Facts:
z_10 | koflak lifom | litru 398 | drozir z_835 z_785 | drazun flifemi
z_117 | koflak lifom | litru 398 | drozir z_587 | drazun grarugri
z_118 | koflak lifom | litru 180 | drozir z_498 z_990 | drazun skosto
z_125 | koflak lifom | litru 180 | drozir z_441 | drazun grarugri
z_152 | koflak lifom | litru 180 | drozir z_587 z_990 | drazun skosto
z_159 | koflak grukek | litru 398 | drozir z_345 | drazun plestul
z_176 | koflak lifom | litru 398 | drozir z_785 | drazun grarugri
z_178 | koflak lifom | litru 398 | drozir z_498 | drazun flunar
z_186 | koflak lifom | litru 398 | drozir z_587 z_835 z_345 | drazun skosto
z_19 | koflak lifom | litru 398 | drozir z_940 | drazun plestul
z_190 | koflak grukek | litru 398 | drazun skosto
z_20 | koflak grukek | litru 398 | drazun bratol
z_202 | koflak lifom | litru 398 | drazun bratol
z_205 | koflak grukek | litru 398 | drozir z_229 z_960 | drazun brikluklem
z_220 | koflak grukek | litru 398 | drozir z_587 z_454 | drazun brikluklem
z_227 | koflak lifom | litru 180 | drozir z_587 z_715 z_933 | drazun flifemi
z_229 | koflak lifom | litru 398 | drazun flifemi
z_234 | koflak grukek | litru 398 | drozir z_587 | drazun bratol
z_236 | koflak lifom | litru 180 | drozir z_587 | drazun flifemi
z_237 | koflak lifom | litru 180 | drazun bratol
z_244 | koflak grukek | litru 398 | drazun flunar
z_250 | koflak lifom | litru 180 | drozir z_650 z_587 z_345 | drazun grarugri
z_251 | koflak lifom | litru 398 | drozir z_88 z_260 z_229 z_91 | drazun grarugri
z_260 | koflak lifom | litru 398 | drozir z_575 | drazun skosto
z_283 | koflak grukek | litru 180 | drazun plestul
z_286 | koflak lifom | litru 398 | drozir z_907 z_587 z_783 z_454 | drazun flifemi
z_303 | koflak grukek | litru 180 | drozir z_650 z_484 | drazun flunar
z_316 | koflak lifom | litru 180 | drozir z_88 | drazun grarugri
z_345 | koflak grukek | litru 180 | drozir z_83 | drazun bratol
z_346 | koflak lifom | litru 398 | drozir z_20 | drazun flifemi
z_35 | koflak grukek | litru 398 | drozir z_650 z_587 | drazun brikluklem
z_368 | koflak lifom | litru 180 | drozir z_479 | drazun flifemi
z_379 | koflak lifom | litru 398 | drazun flunar
z_38 | koflak lifom | litru 398 | drozir z_542 z_68 | drazun skosto
z_380 | koflak lifom | litru 398 | drazun skosto
z_381 | koflak grukek | litru 398 | drozir z_403 z_587 z_851 | drazun grarugri
z_388 | koflak lifom | litru 180 | drozir z_931 z_709 | drazun brikluklem
z_403 | koflak lifom | litru 398 | drozir z_587 z_229 z_479 | drazun flunar
z_417 | koflak lifom | litru 180 | drozir z_260 | drazun plestul
z_42 | koflak grukek | litru 180 | drozir z_49 z_901 | drazun plestul
z_434 | koflak lifom | litru 180 | drazun brikluklem
z_44 | koflak grukek | litru 180 | drozir z_83 z_79 z_613 | drazun flunar
z_441 | koflak lifom | litru 180 | drozir z_587 z_548 z_345 | drazun brikluklem
z_454 | koflak lifom | litru 180 | drozir z_83 z_844 z_977 | drazun skosto
z_458 | koflak grukek | litru 180 | drozir z_83 z_587 | drazun grarugri
z_467 | koflak lifom | litru 398 | drazun brikluklem
z_468 | koflak lifom | litru 398 | drozir z_379 z_83 z_176 | drazun flunar
z_478 | koflak lifom | litru 398 | drazun flifemi
z_479 | koflak grukek | litru 180 | drozir z_587 z_229 | drazun brikluklem
z_484 | koflak lifom | litru 180 | drazun skosto
z_487 | koflak grukek | litru 398 | drozir z_587 | drazun flunar
z_49 | koflak lifom | litru 180 | drozir z_587 z_867 z_602 | drazun flifemi
z_496 | koflak lifom | litru 180 | drazun skosto
z_498 | koflak lifom | litru 398 | drazun bratol
z_500 | koflak lifom | litru 180 | drazun brikluklem
z_513 | koflak grukek | litru 398 | drazun grarugri
z_522 | koflak lifom | litru 398 | drozir z_587 z_125 z_176 z_498 | drazun grarugri
z_53 | koflak lifom | litru 180 | drozir z_650 z_83 z_587 | drazun brikluklem
z_535 | koflak grukek | litru 180 | drozir z_587 z_479 z_602 | drazun flunar
z_539 | koflak lifom | litru 180 | drazun skosto
z_542 | koflak lifom | litru 398 | drazun brikluklem
z_543 | koflak lifom | litru 398 | drozir z_83 | drazun flunar
z_548 | koflak grukek | litru 180 | drazun flunar
z_549 | koflak grukek | litru 180 | drozir z_118 z_83 z_496 | drazun flifemi
z_554 | koflak grukek | litru 398 | drozir z_852 | drazun skosto
z_56 | koflak lifom | litru 398 | drozir z_403 z_587 | drazun flunar
z_561 | koflak lifom | litru 180 | drozir z_587 z_613 z_977 z_303 z_186 | drazun bratol
z_575 | koflak lifom | litru 398 | drozir z_83 | drazun grarugri
z_587 | koflak lifom | litru 398 | drazun skosto
z_602 | koflak lifom | litru 398 | drozir z_403 z_852 z_587 z_345 | drazun brikluklem
z_603 | koflak lifom | litru 398 | drozir z_587 z_715 | drazun flifemi
z_613 | koflak grukek | litru 398 | drozir z_785 | drazun bratol
z_634 | koflak grukek | litru 180 | drozir z_83 z_977 z_602 z_785 | drazun skosto
z_650 | koflak lifom | litru 398 | drozir z_587 | drazun grarugri
z_662 | koflak grukek | litru 398 | drozir z_587 | drazun plestul
z_675 | koflak grukek | litru 398 | drozir z_83 | drazun brikluklem
z_68 | koflak lifom | litru 398 | drozir z_587 | drazun flifemi
z_695 | koflak lifom | litru 398 | drazun flunar
z_7 | koflak lifom | litru 398 | drozir z_575 z_20 | drazun plestul
z_700 | koflak lifom | litru 180 | drozir z_852 z_53 | drazun grarugri
z_709 | koflak grukek | litru 180 | drozir z_554 | drazun brikluklem
z_710 | koflak lifom | litru 180 | drozir z_826 | drazun grarugri
z_711 | koflak lifom | litru 180 | drazun grarugri
z_713 | koflak grukek | litru 398 | drozir z_587 z_872 | drazun grarugri
z_715 | koflak lifom | litru 398 | drazun flifemi
z_717 | koflak lifom | litru 398 | drazun grarugri
z_718 | koflak lifom | litru 180 | drozir z_83 | drazun brikluklem
z_731 | koflak lifom | litru 398 | drozir z_841 | drazun brikluklem
z_737 | koflak grukek | litru 398 | drazun skosto
z_75 | koflak grukek | litru 180 | drazun skosto
z_758 | koflak grukek | litru 180 | drazun flifemi
z_772 | koflak grukek | litru 180 | drazun grarugri
z_783 | koflak lifom | litru 398 | drozir z_251 z_186 | drazun skosto
z_785 | koflak lifom | litru 180 | drozir z_587 | drazun brikluklem
z_788 | koflak lifom | litru 180 | drozir z_852 z_176 z_785 | drazun flunar
z_79 | koflak lifom | litru 180 | drozir z_56 | drazun bratol
z_798 | koflak grukek | litru 398 | drozir z_68 | drazun flifemi
z_801 | koflak lifom | litru 180 | drazun brikluklem
z_807 | koflak lifom | litru 398 | drozir z_229 | drazun skosto
z_826 | koflak lifom | litru 398 | drozir z_260 z_251 | drazun plestul
z_83 | koflak lifom | litru 180 | drazun skosto
z_832 | koflak grukek | litru 398 | drozir z_906 z_602 | drazun grarugri
z_835 | koflak grukek | litru 398 | drazun plestul
z_841 | koflak grukek | litru 398 | drozir z_852 z_872 | drazun brikluklem
z_842 | koflak lifom | litru 398 | drozir z_548 z_68 | drazun bratol
z_844 | koflak lifom | litru 180 | drozir z_867 | drazun flunar
z_851 | koflak lifom | litru 180 | drozir z_83 z_68 | drazun brikluklem
z_852 | koflak lifom | litru 180 | drozir z_229 z_479 | drazun grarugri
z_867 | koflak grukek | litru 180 | drazun grarugri
z_870 | koflak lifom | litru 398 | drazun plestul
z_872 | koflak grukek | litru 398 | drozir z_190 z_587 | drazun flunar
z_88 | koflak lifom | litru 398 | drozir z_548 | drazun skosto
z_892 | koflak lifom | litru 180 | drozir z_434 z_500 | drazun skosto
z_899 | koflak lifom | litru 180 | drozir z_152 | drazun skosto
z_901 | koflak grukek | litru 180 | drozir z_83 | drazun flunar
z_906 | koflak lifom | litru 398 | drozir z_587 z_229 | drazun brikluklem
z_907 | koflak lifom | litru 398 | drozir z_788 z_650 z_587 z_498 | drazun grarugri
z_908 | koflak grukek | litru 180 | drazun skosto
z_909 | koflak lifom | litru 398 | drozir z_83 z_990 | drazun skosto
z_91 | koflak lifom | litru 398 | drozir z_434 | drazun grarugri
z_914 | koflak grukek | litru 398 | drozir z_908 z_548 z_602 z_345 | drazun skosto
z_915 | koflak grukek | litru 398 | drozir z_20 | drazun grarugri
z_916 | koflak grukek | litru 180 | drozir z_548 | drazun bratol
z_922 | koflak lifom | litru 180 | drozir z_554 | drazun grarugri
z_931 | koflak lifom | litru 398 | drozir z_83 z_484 | drazun flunar
z_933 | koflak lifom | litru 180 | drazun flifemi
z_940 | koflak lifom | litru 398 | drozir z_79 | drazun skosto
z_944 | koflak lifom | litru 180 | drazun plestul
z_952 | koflak grukek | litru 180 | drozir z_190 z_7 z_587 | drazun bratol
z_954 | koflak lifom | litru 398 | drozir z_650 z_244 z_602 | drazun plestul
z_960 | koflak grukek | litru 398 | drozir z_83 z_587 | drazun flunar
z_977 | koflak grukek | litru 398 | drazun plestul
z_990 | koflak lifom | litru 398 | drozir z_83 | drazun grarugri

Known rows:
z_783: 1,-11,11,-8,3,-5,-7,36,-2,0,7,-2,7,-4,-1,3,-1,6,-10,-4,-4,5,0,-4,-2,-3,-3,-2,3,-1,11,9,-3
z_260: 2,-12,12,-9,3,-5,-9,34,-3,1,7,0,7,-4,0,1,-3,7,-11,-4,-3,6,-1,-5,-2,-2,-5,-1,0,1,10,9,-2
z_236: 1,-12,-2,-4,-23,-1,9,12,2,-1,0,-11,-13,17,2,-7,2,19,6,5,12,3,9,-3,-3,2,3,-1,5,-7,-3,2,21
z_713: 0,16,2,6,19,-2,-15,-22,4,6,-1,23,11,-35,6,16,-6,-13,-16,4,-29,5,1,13,3,-2,-2,-5,-6,-2,-1,-1,-23
z_91: -4,15,0,-1,-4,-2,-19,0,-10,14,7,4,23,-33,2,6,-11,-6,-22,-18,-24,-7,1,13,9,-2,1,1,-24,7,-12,3,-17
z_844: 6,-2,5,2,-10,-2,0,18,-8,-7,-5,-5,6,6,1,-10,5,10,4,-6,6,0,3,-9,0,1,2,4,4,-1,4,11,3
z_286: -10,-16,0,-13,-9,1,8,17,8,5,8,-12,-15,15,-3,0,-3,12,-1,7,11,1,1,-2,-2,-2,0,-3,5,-4,3,-6,13
z_944: -10,-11,-3,-7,-20,12,21,-6,6,-2,-4,-17,-17,33,-2,-16,-6,32,16,10,27,-9,3,-14,-2,-4,11,3,0,-10,1,-2,23
z_872: 3,-8,7,-2,33,2,1,0,11,-8,0,15,-2,2,-2,4,0,-2,2,14,0,7,-8,-11,-8,-3,-5,-4,6,-2,16,3,-8
z_835: -12,-16,-3,-9,28,16,26,-22,24,-3,2,-2,-24,31,-7,0,-10,21,14,27,20,-6,-10,-17,-10,-9,11,-5,3,-14,13,-8,10
z_244: 4,-8,6,1,38,3,5,2,9,-9,1,11,0,3,-3,6,1,-1,2,11,-1,2,-11,-12,-9,-5,1,-5,6,-3,16,5,-10
z_498: -16,4,0,-4,-3,7,6,-4,-2,3,2,-10,2,6,-6,-2,-7,4,0,-6,8,-14,-6,0,5,-7,9,5,-4,1,2,-6,-5
z_851: 2,14,-19,11,-25,-3,3,-14,-14,-2,-3,-13,-1,10,-4,-5,15,-29,13,-18,9,-9,1,14,8,11,-1,7,1,17,-22,-13,10
z_479: 11,13,-21,17,6,-1,7,-38,-2,-7,-5,5,-7,8,-1,2,16,-34,18,0,3,-1,-4,8,0,11,-5,0,4,12,-16,-13,7
z_118: 12,-7,10,2,-9,-7,-5,30,-8,-6,-3,-3,8,-1,4,-3,5,14,-4,-6,-3,5,6,-6,-2,2,1,0,5,-5,4,16,3
z_613: -8,3,-2,0,24,9,9,-27,14,-1,-2,9,-7,2,-3,1,-6,-1,5,13,2,-3,-8,-4,-2,-5,2,-2,-1,-3,8,-7,-8
z_909: 0,-11,11,-8,0,-6,-8,35,0,1,6,0,4,-5,0,1,1,6,-10,-1,-3,8,2,-3,-1,-1,-6,-2,6,0,11,8,-4

Rows:
No name comes twice in this set of rows, the named rows included.
-22,-14,-2,-17,-9,13,19,0,15,4,5,-14,-21,30,-6,-13,-10,25,10,14,27,-8,-2,-10,-1,-8,7,2,2,-7,9,-10,16 => z_954
0,8,-5,7,8,9,6,-33,8,-7,-10,16,-6,4,3,-9,0,4,10,15,2,1,2,-6,-2,1,3,-1,-2,-4,0,1,3 => z_916
11,20,1,15,7,-4,-14,-28,-2,1,-10,22,12,-33,10,9,-1,-7,-10,1,-28,7,8,11,3,2,1,-4,-7,-5,-8,7,-15 => z_458
-2,-12,-5,-2,11,14,25,-29,19,-7,-7,1,-24,31,0,-9,-5,26,20,27,21,-1,-2,-19,-10,-4,9,-4,3,-15,7,-1,21 => z_283
-21,-15,-2,-18,-7,14,18,0,12,3,6,-13,-19,31,-7,-12,-13,25,10,12,26,-9,-5,-12,-3,-8,7,2,-4,-6,6,-8,18 => z_826
11,-14,-3,3,12,3,14,-12,13,-7,-4,3,-17,17,3,3,2,14,10,20,5,7,2,-9,-12,1,2,-7,5,-13,1,3,17 => z_758
-21,-15,-1,-16,-7,14,20,0,13,4,5,-16,-19,31,-7,-10,-11,26,10,12,27,-10,-4,-11,-2,-8,9,2,1,-7,8,-9,15 => z_870
-9,10,-18,0,-17,-2,-1,-9,-7,5,7,-10,-5,7,-7,-2,10,-36,7,-12,9,-7,-4,16,9,8,-8,6,2,21,-15,-22,4 => z_731
20,-9,9,7,22,-4,-2,6,4,-11,-6,15,1,-4,6,4,5,8,1,11,-9,14,2,-12,-11,1,-3,-7,5,-8,9,17,0 => z_75
4,21,2,6,-26,-4,-21,-6,-14,7,-5,8,19,-31,9,-1,-5,-2,-15,-16,-22,1,13,15,11,4,2,3,-15,2,-16,8,-8 => z_710
-13,-17,3,-11,-8,3,34,-9,21,23,7,-39,-26,20,-5,-17,-8,32,11,17,27,-6,-2,-18,1,-5,-10,3,4,-5,11,-17,2 => z_19
2,-12,11,-6,6,-5,-5,37,-4,-1,6,-5,8,-3,-2,6,0,7,-9,-6,-3,2,-3,-4,-2,-4,0,-2,4,-2,11,9,-6 => z_587
14,-4,5,8,17,-2,4,-8,7,-8,-8,13,-3,1,5,-6,6,5,8,15,-1,11,1,-15,-7,3,-7,-3,7,-4,10,9,-1 => z_44
-16,4,0,-7,-6,7,4,-4,1,5,2,-7,0,5,-5,-5,-7,4,1,-4,9,-11,-4,0,5,-5,5,5,-4,2,2,-7,-4 => z_202

Now the same elements, written a new way:
Known rows:
z_388: 1,19,7,15,14,9,38,-9,-12,-16,-10,-13,-1,35,3
z_283: 17,-20,15,-9,-5,2,-28,20,33,7,-8,-10,3,18,-3
z_236: 26,-6,-2,11,-24,-9,28,-33,19,-3,11,1,-13,-7,6
z_906: -17,21,-11,10,26,10,9,-1,-30,-8,0,1,3,13,-4
z_916: -3,-15,24,-4,4,10,-10,33,20,7,-26,-9,-3,23,1
z_176: 4,-2,-20,18,-16,-18,-1,-17,1,21,17,13,-18,-27,4
z_479: -1,-6,25,-15,14,9,-15,31,16,-3,-21,-20,11,28,-3
z_434: 20,36,3,17,-1,5,-1,6,-39,-22,-19,-27,-1,40,-7
z_709: -1,-8,25,-14,16,9,-14,31,15,-4,-20,-19,10,26,-3
z_44: -11,-28,30,-1,-18,-7,-9,27,25,15,-27,-5,2,2,3
z_695: -18,3,-8,23,1,-11,6,0,-26,8,-7,13,-6,-14,6
z_901: -2,-27,30,-1,-9,-12,-18,31,21,12,-28,-7,1,0,6
z_841: -22,-7,7,-22,22,15,-32,37,1,5,-10,1,12,6,-9
z_844: 3,4,11,29,-3,-18,23,-7,-11,-1,-18,-5,-6,8,13
z_548: 4,-24,30,0,-4,-16,-28,34,16,10,-28,-12,1,0,7
z_7: -1,13,-26,11,2,3,-5,-10,-8,4,13,16,3,8,11
z_260: -6,25,-9,-23,22,19,14,-12,-31,-33,11,0,17,0,-6

Rows:
No name comes twice in this set of rows, the named rows included.
-1,-31,-2,-13,-20,-12,-46,20,31,34,6,12,-11,-34,-2 => z_513
6,9,-32,-5,-31,-2,5,-21,15,8,22,32,3,-16,30 => z_346
-19,2,-3,-14,8,2,-53,48,9,20,-13,10,21,14,21 => z_20
-15,5,-7,25,10,-20,-7,2,-29,9,-6,7,-1,-13,6 => z_379
11,-5,-20,4,-9,-9,0,-25,0,5,22,15,-12,-29,0 => z_68
-2,-12,25,-2,8,1,-20,35,17,9,-24,-16,3,25,1 => z_345
26,-29,17,-4,-21,-26,-38,17,41,25,-5,-13,-8,-11,4 => z_867
14,-4,30,-43,21,8,-18,21,14,-28,-8,-29,27,12,-9 => z_908
24,42,2,15,-11,7,-7,10,-47,-24,-22,-29,-5,42,-13 => z_500
12,-23,16,-11,-6,8,-16,17,38,8,-8,-6,1,15,-4 => z_42
25,-2,-3,21,-31,-13,25,-24,16,9,2,3,-28,-5,10 => z_316

